Here is a tiny trained network, its code and every weight. The questions are about switching its units off for an input and a target symbol, where a switched-off unit gives its printed mean instead of its output.

import numpy as np


def w(rows, s, z=0):
    codes = np.array(rows[::2]) - 128.0
    scale = np.full(codes.shape[1], s)
    scale[-1] = z or s
    return codes * scale


def f(y):
    return np.maximum(y, 0)


def softmax(a):
    e = np.exp(a - a.max(-1, keepdims=True))
    return e / e.sum(-1, keepdims=True)


def log_softmax(a):
    a = a - a.max(-1, keepdims=True)
    return a - np.log(np.exp(a).sum(-1, keepdims=True))


def net(x, mask):
    ids = ['ΛΞΣΦΩαβεθμπ'.index(c) for c in x.split()]
    T = len(ids)
    res = E[ids] + P[:T]
    u = 0
    for l in range(3):
        q, k, v = (res @ M[l].T for M in (Q, K, V))
        z = softmax(np.where(np.tri(T) > 0, q @ k.T / 3**0.5, -1e9)) @ v
        res = res + np.where(mask[u], z, O[l][:, -1]) @ O[l][:, :-1]
        u += 1
        y = f(res @ A[l][:, :-1].T + A[l][:, -1])
        res = res + np.where(mask[u : u + 8], y, B[l][:, -1]) @ B[l][:, :-1]
        u += 8
    return log_softmax(res[-1] @ U[:, :-1].T + U[:, -1])


Q, K, V, O, A, B = {}, {}, {}, {}, {}, {}
E = w([
[55,212,199],'Λ',
[38,240,203],'Ξ',
[172,90,127],'Σ',
[173,74,148],'Φ',
[180,84,110],'Ω',
[129,156,168],'α',
[165,88,137],'β',
[192,113,186],'ε',
[102,96,31],'θ',
[117,93,57],'μ',
[57,62,4],'π',
],0.012)
P = w([
[107,129,140],'0',
[215,108,101],'1',
[79,108,73],'2',
[91,116,171],'3',
[173,180,106],'4',
[86,98,61],'5',
[106,97,177],'6',
[169,182,92],'7',
[84,80,32],'8',
[131,60,184],'9',
[170,175,80],'10',
[84,63,2],'11',
[149,56,187],'12',
[180,158,72],'13',
],0.019)
Q[0] = w([
[108,145,248],'L0H0',
[156,204,57],'L0H0',
[166,87,154],'L0H0',
],0.013)
K[0] = w([
[204,135,172],'L0H0',
[154,124,5],'L0H0',
[159,170,209],'L0H0',
],0.013)
V[0] = w([
[143,137,172],'L0H0',
[162,219,93],'L0H0',
[1,141,143],'L0H0',
],0.0064)
O[0] = w([
[12,152,21,36],'L0H0',
[154,236,117,3],'L0H0',
[72,252,160,184],'L0H0',
],0.003,0.0021)
A[0] = w([
[147,146,17,47],'L0N0',
[53,165,198,128],'L0N1',
[254,41,139,32],'L0N2',
[185,73,47,95],'L0N3',
[117,237,107,255],'L0N4',
[140,143,138,6],'L0N5',
[31,117,78,14],'L0N6',
[79,130,108,195],'L0N7',
],0.0086,0.0031)
B[0] = w([
[127,120,255,202],'L0N0',
[181,104,106,177],'L0N1',
[78,175,170,254],'L0N2',
[138,170,100,243],'L0N3',
[209,66,144,204],'L0N4',
[132,180,113,128],'L0N5',
[129,115,51,182],'L0N6',
[199,40,110,183],'L0N7',
],0.0072,0.0053)
Q[1] = w([
[159,135,253],'L1H0',
[85,200,234],'L1H0',
[74,234,174],'L1H0',
],0.0074)
K[1] = w([
[121,177,253],'L1H0',
[130,170,131],'L1H0',
[217,154,82],'L1H0',
],0.0055)
V[1] = w([
[117,115,150],'L1H0',
[248,160,14],'L1H0',
[172,117,152],'L1H0',
],0.013)
O[1] = w([
[117,139,124,149],'L1H0',
[198,2,187,244],'L1H0',
[72,183,46,251],'L1H0',
],0.0077,0.0023)
A[1] = w([
[147,191,100,3],'L1N0',
[104,139,6,158],'L1N1',
[74,70,75,13],'L1N2',
[16,176,71,27],'L1N3',
[186,209,112,162],'L1N4',
[163,212,153,190],'L1N5',
[99,182,88,148],'L1N6',
[111,92,206,6],'L1N7',
],0.013,0.0058)
B[1] = w([
[140,67,134,135],'L1N0',
[164,13,163,212],'L1N1',
[92,237,89,204],'L1N2',
[147,33,254,133],'L1N3',
[151,220,93,253],'L1N4',
[74,120,86,247],'L1N5',
[51,148,183,138],'L1N6',
[241,135,42,157],'L1N7',
],0.0084,0.0052)
Q[2] = w([
[172,254,238],'L2H0',
[115,114,79],'L2H0',
[148,17,217],'L2H0',
],0.0074)
K[2] = w([
[254,70,9],'L2H0',
[127,150,130],'L2H0',
[74,131,165],'L2H0',
],0.0072)
V[2] = w([
[87,188,45],'L2H0',
[250,210,163],'L2H0',
[169,109,116],'L2H0',
],0.012)
O[2] = w([
[155,28,215,122],'L2H0',
[2,128,41,147],'L2H0',
[139,49,55,254],'L2H0',
],0.0077,0.0011)
A[2] = w([
[164,112,130,149],'L2N0',
[117,130,102,96],'L2N1',
[143,156,109,62],'L2N2',
[120,76,114,31],'L2N3',
[6,101,222,204],'L2N4',
[30,222,90,3],'L2N5',
[104,52,134,101],'L2N6',
[146,157,110,53],'L2N7',
],0.014,0.0037)
B[2] = w([
[223,195,91,222],'L2N0',
[114,63,132,166],'L2N1',
[74,31,134,179],'L2N2',
[70,207,194,199],'L2N3',
[57,26,56,202],'L2N4',
[110,192,255,214],'L2N5',
[82,182,192,254],'L2N6',
[33,108,160,179],'L2N7',
],0.0082,0.0045)
U = w([
[98,94,133,125],'Λ',
[123,136,69,198],'Ξ',
[137,139,171,110],'Σ',
[118,149,135,155],'Φ',
[126,104,165,138],'Ω',
[168,130,169,103],'α',
[198,141,120,106],'β',
[115,147,126,142],'ε',
[114,173,190,255],'θ',
[170,127,253,20],'μ',
[141,143,76,137],'π',
],0.016,0.0033)

Each question gives the input, a string of symbols that net reads in full, and the target symbol t.
The units are the heads (3 rows each of Q, K, V and O) and the neurons (one row each of A and B). Each row of codes is followed by its name. A weight is (code - 128) times the scale printed after its matrix; where a second scale follows, it is the last column's (O, A, B and U).
mask holds one flag per unit, layer by layer, with each layer's heads first. A switched-off unit (its flag False) gives its mean, the last column of its rows in O or B, instead of its output. The means were averaged over made-up inputs and are rounded, as every weight is.
A unit's drop is (log p(t) with every unit on - log p(t) with that unit switched off) / (log p(t) with every unit on - log p(t) with every unit switched off).
The circuit of an input: a set's keep is (log p(t) with only the set's units on - log p(t) with every unit switched off) / (log p(t) with every unit on - log p(t) with every unit switched off). Starting from the 12 units with the biggest drops (on a tie, the unit counted first), units are removed one at a time, each time the one whose removal leaves the highest keep (on an exact tie, the one counted first), for as long as the keep stays at least 0.8.
circuit, biggest first: the units of the circuit, biggest drop first
unit that matters most: the unit with the biggest drop
k most important neurons of layer l: the k neurons of layer l with the biggest drops, biggest first
drop when u is switched off: that unit's drop, to one decimal
input Ξ Ξ π, target Λ: 2 most important neurons of layer 1 -> L1N1, L1N4
input Λ β ε Λ β α Λ π, target β: circuit, biggest first -> L1N1, L2N0, L0N2
input μ β π ε Φ Φ μ Φ β Ξ ε π Ξ Λ, target β: circuit, biggest first -> L2H0, L1N1
input θ μ π μ Ξ α α ε Ξ ε Ω, target θ: 4 most important neurons of layer 1 -> L1N4, L1N5, L1N1, L1N7
input Ω α μ θ ε μ θ β Σ Ξ, target β: unit that matters most -> L1N7
input ε ε μ, target μ: 2 most important neurons of layer 1 -> L1N5, L1N1
input Ξ ε α π Φ Σ π Ξ, target β: 2 most important neurons of layer 0 -> L0N4, L0N2
input ε β π Ξ Φ Φ Ξ π Φ, target μ: circuit, biggest first -> L1H0, L2H0
input π α Φ α θ Φ μ θ ε ε θ ε Φ, target Λ: 2 most important neurons of layer 2 -> L2N4, L2N0
input ε π ε ε ε Ω μ ε α, target μ: 4 most important neurons of layer 1 -> L1N1, L1N5, L1N4, L1N6
input Ω α ε Λ μ ε Ξ Φ, target θ: 3 most important neurons of layer 1 -> L1N4, L1N1, L1N7
input ε α ε Φ π, target β: 4 most important neurons of layer 0 -> L0N2, L0N4, L0N3, L0N7
input ε ε α α ε Λ Σ μ ε Φ ε, target θ: circuit, biggest first -> L2N5, L1N4, L2H0
input ε β ε Ω ε Ξ Λ ε Σ, target μ: unit that matters most -> L1H0
input β ε α ε β, target θ: circuit, biggest first -> L2N5, L2H0
input π Ω Ξ π μ, target β: 2 most important neurons of layer 0 -> L0N6, L0N0
input α β π, target θ: 2 most important neurons of layer 2 -> L2N6, L2N3
input Φ Λ Φ π α Ξ Φ ε ε, target β: 2 most important neurons of layer 1 -> L1N3, L1N6
input ε α Φ α Ω ε ε μ Λ, target μ: drop when L0N4 is switched off -> 0.2
input Φ ε θ, target β: drop when L1H0 is switched off -> 1.2
input Φ Ω α μ ε Λ α ε μ ε ε Ω, target β: drop when L2N0 is switched off -> 0.1
input Φ α ε Φ ε ε π β α, target β: unit that matters most -> L1H0
